Below are the code and all the weights of a small trained network. Each question names an input and a target symbol and asks about switching units off, where a switched-off unit gives its printed mean instead of its output.

import numpy as np


def w(rows, s, z=0):
    codes = np.array(rows[::2]) - 128.0
    scale = np.full(codes.shape[1], s)
    scale[-1] = z or s
    return codes * scale


def norm(h):
    return h / np.sqrt((h * h).mean(-1, keepdims=True) + 1e-5)


def f(y):
    return y / 2 * (1 + np.tanh(0.7978845608 * (y + 0.044715 * y**3)))


def softmax(a):
    e = np.exp(a - a.max(-1, keepdims=True))
    return e / e.sum(-1, keepdims=True)


def log_softmax(a):
    a = a - a.max(-1, keepdims=True)
    return a - np.log(np.exp(a).sum(-1, keepdims=True))


def net(x, mask):
    ids = ['αβγδεζηλμπσψ'.index(c) for c in x.split()]
    T = len(ids)
    res = E[ids] + P[:T]
    u = 0
    for l in range(2):
        q, k, v = (norm(res) @ M[l].T for M in (Q, K, V))
        z = softmax(np.where(np.tri(T) > 0, q @ k.T / 2**0.5, -1e9)) @ v
        res = res + np.where(mask[u], z, O[l][:, -1]) @ O[l][:, :-1]
        u += 1
        y = f(norm(res) @ A[l][:, :-1].T + A[l][:, -1])
        res = res + np.where(mask[u : u + 4], y, B[l][:, -1]) @ B[l][:, :-1]
        u += 4
    return log_softmax(norm(res)[-1] @ U[:, :-1].T + U[:, -1])


Q, K, V, O, A, B = {}, {}, {}, {}, {}, {}
E = w([
[110,121,157,201,95,105,119],'α',
[127,123,194,199,120,120,150],'β',
[98,117,129,192,101,81,99],'γ',
[161,104,80,199,154,252,127],'δ',
[98,117,130,193,99,84,98],'ε',
[118,124,176,200,103,115,136],'ζ',
[84,143,83,99,88,78,50],'η',
[112,148,197,135,73,115,164],'λ',
[200,156,95,95,187,65,152],'μ',
[102,167,165,117,167,68,99],'π',
[104,108,83,81,133,118,206],'σ',
[82,104,111,95,221,110,111],'ψ',
],0.017)
P = w([
[72,255,76,175,87,187,128],'0',
[72,232,87,178,116,163,145],'1',
[83,200,95,171,114,148,142],'2',
[85,179,106,171,114,128,141],'3',
[88,163,115,167,112,110,142],'4',
[91,146,133,162,107,95,144],'5',
[99,130,151,157,107,77,147],'6',
[107,111,168,150,102,65,146],'7',
[118,90,188,143,93,53,146],'8',
[127,67,209,131,87,35,141],'9',
[137,43,220,132,84,27,132],'10',
],0.0098)
Q[0] = w([
[175,26,131,253,38,93,74],'L0H0',
[238,92,112,77,180,254,49],'L0H0',
],0.0097)
K[0] = w([
[193,55,207,127,81,69,120],'L0H0',
[173,229,85,213,84,253,91],'L0H0',
],0.011)
V[0] = w([
[3,35,201,99,161,194,123],'L0H0',
[114,173,176,168,182,97,32],'L0H0',
],0.0072)
O[0] = w([
[42,129,163,85,138,201,60,166],'L0H0',
[254,151,165,15,40,188,55,255],'L0H0',
],0.0095,0.00097)
A[0] = w([
[93,238,157,108,118,19,36,3],'L0N0',
[149,136,74,89,235,43,79,179],'L0N1',
[143,37,51,34,155,123,254,28],'L0N2',
[119,83,194,139,75,140,176,132],'L0N3',
],0.0079,0.0025)
B[0] = w([
[124,125,152,174,52,178,202,255],'L0N0',
[114,112,111,107,216,74,186,177],'L0N1',
[97,170,205,152,119,197,27,167],'L0N2',
[135,190,68,160,166,90,2,199],'L0N3',
],0.0091,0.0048)
Q[1] = w([
[108,10,74,114,255,128,212],'L1H0',
[39,150,80,138,46,65,124],'L1H0',
],0.0089)
K[1] = w([
[164,203,23,163,181,239,152],'L1H0',
[86,128,242,62,158,2,125],'L1H0',
],0.008)
V[1] = w([
[88,51,5,129,31,168,154],'L1H0',
[185,35,178,255,189,224,57],'L1H0',
],0.0069)
O[1] = w([
[131,67,151,147,200,83,8,247],'L1H0',
[145,102,21,195,109,193,139,103],'L1H0',
],0.013,0.0015)
A[1] = w([
[18,70,139,185,225,67,214,101],'L1N0',
[49,139,188,152,80,151,92,100],'L1N1',
[82,126,165,77,86,252,127,70],'L1N2',
[182,40,86,128,170,244,157,253],'L1N3',
],0.011,0.0056)
B[1] = w([
[90,77,248,221,131,157,140,254],'L1N0',
[98,125,93,81,187,145,141,230],'L1N1',
[128,105,134,107,174,204,127,145],'L1N2',
[124,55,97,74,105,55,144,169],'L1N3',
],0.017,0.009)
U = w([
[143,147,118,147,122,139,122,87],'α',
[133,129,102,142,59,179,202,109],'β',
[164,146,136,152,159,110,37,89],'γ',
[165,56,46,125,150,104,153,253],'δ',
[164,142,130,144,165,120,46,102],'ε',
[135,143,110,150,91,154,161,93],'ζ',
[163,118,201,63,253,6,28,96],'η',
[21,197,83,83,171,51,200,81],'λ',
[208,173,152,136,118,4,213,143],'μ',
[231,132,233,55,58,171,130,137],'π',
[90,76,230,185,156,111,178,138],'σ',
[128,102,117,51,227,225,117,128],'ψ',
],0.0073,0.0045)

Each question gives the input, a string of symbols that net reads in full, and the target symbol t.
The units are the heads (2 rows each of Q, K, V and O) and the neurons (one row each of A and B). Each row of codes is followed by its name. A weight is (code - 128) times the scale printed after its matrix; where a second scale follows, it is the last column's (O, A, B and U).
mask holds one flag per unit, layer by layer, with each layer's heads first. A switched-off unit (its flag False) gives its mean, the last column of its rows in O or B, instead of its output. The means were averaged over made-up inputs and are rounded, as every weight is.
A unit's drop is (log p(t) with every unit on - log p(t) with that unit switched off) / (log p(t) with every unit on - log p(t) with every unit switched off).
The circuit of an input: a set's keep is (log p(t) with only the set's units on - log p(t) with every unit switched off) / (log p(t) with every unit on - log p(t) with every unit switched off). Starting from all 10 units, units are removed one at a time, each time the one whose removal leaves the highest keep (on an exact tie, the one counted first), for as long as the keep stays at least 0.8.
units of the circuit, in order: the units of the circuit, biggest drop first
most important unit: the unit with the biggest drop
k most important neurons: the k neurons with the biggest drops, biggest first
k most important neurons of layer l: the k neurons of layer l with the biggest drops, biggest first
input σ π ε γ ε ζ δ μ, target δ: units of the circuit, in order -> (L1H0, L0N1, L0H0)
input μ μ ζ π γ ψ η, target ψ: units of the circuit, in order -> (L0H0, L1N2, L1N1)
input λ γ μ ε, target μ: most important unit -> L0H0
input μ ζ ψ λ, target ψ: units of the circuit, in order -> (L0H0, L1N2)
input ψ η γ, target η: units of the circuit, in order -> (L1H0, L1N0, L0H0)
input ε η γ α δ γ ε μ ζ, target μ: units of the circuit, in order -> (L0H0, L1N0, L1H0)
input α λ β, target λ: 2 most important neurons -> (L1N0, L0N2)
input ζ γ ψ μ ε σ π γ, target π: units of the circuit, in order -> (L0H0, L1H0)
input γ μ η λ γ, target λ: units of the circuit, in order -> (L1N0, L1N1, L0H0, L1H0)
input σ α η δ λ η ε β γ ψ σ, target ψ: units of the circuit, in order -> (L0N2, L1N2, L1N0)
input σ μ μ ε γ λ α β η λ η, target λ: units of the circuit, in order -> (L1N0, L0N0, L1N1)
input γ δ η ε, target η: units of the circuit, in order -> (L1H0, L1N0, L0H0)
input γ γ γ μ, target μ: 3 most important neurons of layer 1 -> (L1N1, L1N0, L1N2)
input ψ λ η, target ψ: most important unit -> L0N0
input λ η ζ ζ ψ ψ σ ψ β, target ψ: units of the circuit, in order -> (L0H0, L1N0, L1N1)
input λ δ λ β ζ ψ β, target ψ: units of the circuit, in order -> (L0H0, L1N2, L1N0)
input α σ ψ λ ε ψ σ η β, target η: units of the circuit, in order -> (L0N3, L1N0)
input ε σ β σ λ λ δ ζ π ψ, target δ: 2 most important neurons -> (L1N3, L0N0)
input ζ δ ε λ, target λ: 2 most important neurons -> (L1N0, L0N3)
input ε δ σ ζ ε γ δ δ λ γ, target λ: most important neuron of layer 1 -> (L1N0)
input η π ζ λ λ ψ ε, target ψ: 3 most important neurons -> (L1N1, L1N0, L1N2)
input δ ζ λ μ, target δ: 2 most important neurons -> (L1N3, L0N0)
input η σ λ ε, target λ: 3 most important neurons -> (L1N0, L1N1, L0N0)
input β η ε δ ψ γ, target ψ: 2 most important neurons -> (L1N1, L1N0)
input β γ η, target η: 3 most important neurons -> (L1N0, L0N3, L0N2)
